Below are the code and all the weights of a small trained network. Each question names an input and a target symbol and asks about switching units off, where a switched-off unit gives its printed mean instead of its output.

import numpy as np


def w(rows, s, z=0):
    codes = np.array(rows[::2]) - 128.0
    scale = np.full(codes.shape[1], s)
    scale[-1] = z or s
    return codes * scale


def norm(h):
    return h / np.sqrt((h * h).mean(-1, keepdims=True) + 1e-5)


def f(y):
    return y / 2 * (1 + np.tanh(0.7978845608 * (y + 0.044715 * y**3)))


def softmax(a):
    e = np.exp(a - a.max(-1, keepdims=True))
    return e / e.sum(-1, keepdims=True)


def log_softmax(a):
    a = a - a.max(-1, keepdims=True)
    return a - np.log(np.exp(a).sum(-1, keepdims=True))


def net(x, mask):
    ids = ['ΓΔΘΛΞΣΦαε'.index(c) for c in x.split()]
    T = len(ids)
    res = E[ids] + P[:T]
    r = norm(res)
    for j in range(2):
        rows = slice(2 * j, 2 * j + 2)
        q, k, v = (r @ M[0][rows].T for M in (Q, K, V))
        z = softmax(np.where(np.tri(T) > 0, q @ k.T / 2**0.5, -1e9)) @ v
        o = O[0][rows]
        res = res + np.where(mask[j], z, o[:, -1]) @ o[:, :-1]
    y = f(norm(res) @ A[0][:, :-1].T + A[0][:, -1])
    res = res + np.where(mask[2:26], y, B[0][:, -1]) @ B[0][:, :-1]
    return log_softmax(norm(res)[-1] @ U[:, :-1].T + U[:, -1])


Q, K, V, O, A, B = {}, {}, {}, {}, {}, {}
E = w([
[108,140,96,94,170,169,101,157,114],'Γ',
[178,132,94,121,193,184,144,103,123],'Δ',
[110,128,159,131,173,193,129,131,135],'Θ',
[108,180,108,93,144,173,146,68,180],'Λ',
[109,151,108,109,120,160,61,113,211],'Ξ',
[179,151,164,161,130,186,82,105,175],'Σ',
[114,252,188,90,101,171,131,129,93],'Φ',
[105,40,141,195,161,64,87,102,186],'α',
[161,170,91,139,88,33,35,115,141],'ε',
],0.023)
P = w([
[164,164,254,33,211,59,139,183,188],'0',
[149,78,165,48,123,158,97,154,167],'1',
[159,97,164,54,137,108,63,52,92],'2',
[124,177,179,139,213,67,129,166,183],'3',
[125,80,132,86,104,180,99,137,153],'4',
[143,102,113,106,129,121,76,49,78],'5',
[99,182,139,189,206,99,134,151,158],'6',
[114,87,113,119,88,187,103,127,139],'7',
[146,109,84,139,122,152,88,41,65],'8',
[78,184,114,204,179,111,136,132,161],'9',
[94,96,96,137,78,171,114,131,131],'10',
],0.019)
Q[0] = w([
[168,13,81,67,1,37,127,81,7],'H0',
[160,26,82,75,59,135,118,104,51],'H0',
[127,243,159,97,173,157,130,137,127],'H1',
[140,182,128,202,229,134,116,151,244],'H1',
],0.0088)
K[0] = w([
[175,148,180,21,215,86,77,138,165],'H0',
[142,114,218,48,245,135,115,105,149],'H0',
[106,168,108,166,78,192,161,123,86],'H1',
[115,136,71,235,29,172,107,115,114],'H1',
],0.012)
V[0] = w([
[205,229,156,49,51,89,140,151,130],'H0',
[22,101,202,140,229,248,214,158,29],'H0',
[94,78,176,168,140,140,82,81,255],'H1',
[66,92,44,82,196,108,91,109,151],'H1',
],0.0066)
O[0] = w([
[103,142,4,191,67,154,131,176,92,155],'H0',
[152,87,120,84,195,100,182,254,117,253],'H0',
[133,77,117,157,170,194,152,75,214,235],'H1',
[88,94,42,5,83,126,197,143,139,149],'H1',
],0.0085,0.005)
A[0] = w([
[141,247,108,182,116,111,87,121,133,163],'N0',
[140,204,112,217,156,143,166,157,162,66],'N1',
[114,109,96,165,60,172,136,125,208,85],'N2',
[125,144,149,78,14,181,207,137,154,39],'N3',
[192,92,83,70,143,116,158,141,60,39],'N4',
[131,137,63,145,61,69,58,72,92,204],'N5',
[144,179,176,52,117,142,162,74,127,63],'N6',
[88,88,95,88,78,214,112,145,113,81],'N7',
[219,54,47,72,97,73,75,44,24,42],'N8',
[184,85,167,49,46,96,98,79,94,58],'N9',
[123,45,156,141,63,102,52,185,111,119],'N10',
[192,72,75,104,9,112,104,65,58,132],'N11',
[123,136,152,149,169,69,117,79,171,190],'N12',
[132,92,114,115,23,112,98,173,212,5],'N13',
[111,210,49,227,125,62,177,188,151,105],'N14',
[45,135,117,78,61,163,116,228,101,40],'N15',
[166,82,151,147,133,163,186,161,127,176],'N16',
[138,199,136,227,164,19,174,159,50,148],'N17',
[150,63,166,155,126,178,186,61,129,78],'N18',
[197,93,53,148,155,159,103,103,63,160],'N19',
[160,139,144,196,178,90,107,45,88,184],'N20',
[127,81,146,138,90,126,9,54,120,142],'N21',
[141,131,100,70,135,184,122,160,134,135],'N22',
[47,126,34,107,129,124,143,121,149,113],'N23',
],0.015,0.012)
B[0] = w([
[113,98,116,169,104,135,138,175,183,225],'N0',
[160,176,69,127,103,59,131,195,124,174],'N1',
[136,163,186,124,129,138,128,197,166,163],'N2',
[204,84,114,177,107,134,212,152,163,137],'N3',
[199,126,163,99,76,123,100,93,157,148],'N4',
[167,98,126,156,77,200,163,111,144,187],'N5',
[134,139,110,124,150,39,115,95,59,153],'N6',
[107,89,190,99,187,81,113,104,71,189],'N7',
[81,139,75,105,218,42,138,42,7,172],'N8',
[119,120,76,104,232,58,170,128,110,134],'N9',
[149,159,106,175,184,33,164,138,112,138],'N10',
[95,144,124,45,194,97,47,93,174,162],'N11',
[124,79,124,114,101,145,120,76,106,207],'N12',
[120,79,54,68,39,149,133,154,58,138],'N13',
[136,181,217,168,141,105,134,148,38,173],'N14',
[153,69,148,135,79,124,96,70,76,160],'N15',
[65,128,125,160,110,125,115,147,132,214],'N16',
[133,124,204,118,139,201,96,124,194,177],'N17',
[162,168,137,119,101,136,114,158,184,168],'N18',
[137,149,106,127,112,138,118,122,180,206],'N19',
[127,71,160,90,138,108,132,115,85,193],'N20',
[124,150,101,151,147,70,155,144,52,198],'N21',
[127,135,112,162,119,128,163,120,123,250],'N22',
[172,105,108,90,137,129,108,96,143,180],'N23',
],0.02,0.011)
U = w([
[150,91,121,23,85,190,136,196,78,89],'Γ',
[209,100,190,134,193,163,230,95,160,29],'Δ',
[18,82,116,162,175,201,207,148,128,109],'Θ',
[70,207,51,139,102,58,180,105,72,254],'Λ',
[152,114,60,92,101,255,18,92,202,184],'Ξ',
[131,25,104,159,129,22,52,192,195,2],'Σ',
[134,223,197,140,89,93,66,171,112,176],'Φ',
[88,50,210,129,152,115,4,25,116,84],'α',
[145,97,118,238,46,189,208,75,77,121],'ε',
],0.0098,0.0074)

Each question gives the input, a string of symbols that net reads in full, and the target symbol t.
The units are the heads (2 rows each of Q, K, V and O) and the neurons (one row each of A and B). Each row of codes is followed by its name. A weight is (code - 128) times the scale printed after its matrix; where a second scale follows, it is the last column's (O, A, B and U).
mask holds one flag per unit, heads first, then neurons. A switched-off unit (its flag False) gives its mean, the last column of its rows in O or B, instead of its output. The means were averaged over made-up inputs and are rounded, as every weight is.
A unit's drop is (log p(t) with every unit on - log p(t) with that unit switched off) / (log p(t) with every unit on - log p(t) with every unit switched off).
most important unit: the unit with the biggest drop
k most important neurons: the k neurons with the biggest drops, biggest first
which heads matter: for each layer, one digit per head in row order, 1 if its drop is at least 0.15 and else 0, layers parted by /
drop when u is switched off: that unit's drop, to one decimal
input Θ Γ Φ Θ Θ Φ, target α: which heads matter -> 11
input Δ Δ Φ α Λ Φ Φ Σ Θ, target Λ: which heads matter -> 01
input Φ Λ Γ Φ Θ Γ ε Δ Ξ, target Λ: most important neuron -> N8
input Φ Δ Θ, target Λ: which heads matter -> 00
input Φ Δ Θ Θ Φ Θ Θ Λ α Λ, target α: which heads matter -> 10
input Θ Ξ Θ Σ, target Σ: which heads matter -> 00
input Δ Θ Λ Θ Θ Σ Λ Γ Λ Φ, target Φ: which heads matter -> 00
input Φ α Γ Δ Δ Θ Δ, target Θ: 2 most important neurons -> N16; N23
input Θ Φ Δ Γ Φ Ξ α Ξ, target Γ: 3 most important neurons -> N13; N2; N21
input Γ Σ Φ Θ Θ Δ, target Λ: 3 most important neurons -> N8; N17; N12
input Ξ Θ Φ Ξ, target Φ: 2 most important neurons -> N14; N1
input Λ Φ Θ Ξ Θ Σ Γ, target Σ: 2 most important neurons -> N1; N0
input Φ Δ Φ Γ Θ Ξ, target Λ: 2 most important neurons -> N21; N8
input Θ Λ ε α, target ε: most important unit -> H0
input Ξ Δ α α Θ Φ Φ Ξ Θ Σ, target Σ: 2 most important neurons -> N1; N20
input α Γ Σ Θ Θ Θ, target Ξ: 4 most important neurons -> N18; N8; N14; N19
input Γ Δ Ξ Θ Λ, target Δ: 2 most important neurons -> N3; N7
input Θ Θ Λ Φ Δ Σ Θ, target Σ: 4 most important neurons -> N1; N20; N5; N22
input Σ Λ Θ Γ Θ Δ, target Λ: drop when N17 is switched off -> 0.2
input Θ Θ Θ α ε, target Λ: most important unit -> N10
input Θ Θ Θ Ξ Φ Φ Ξ Ξ, target Γ: drop when N2 is switched off -> 0.2
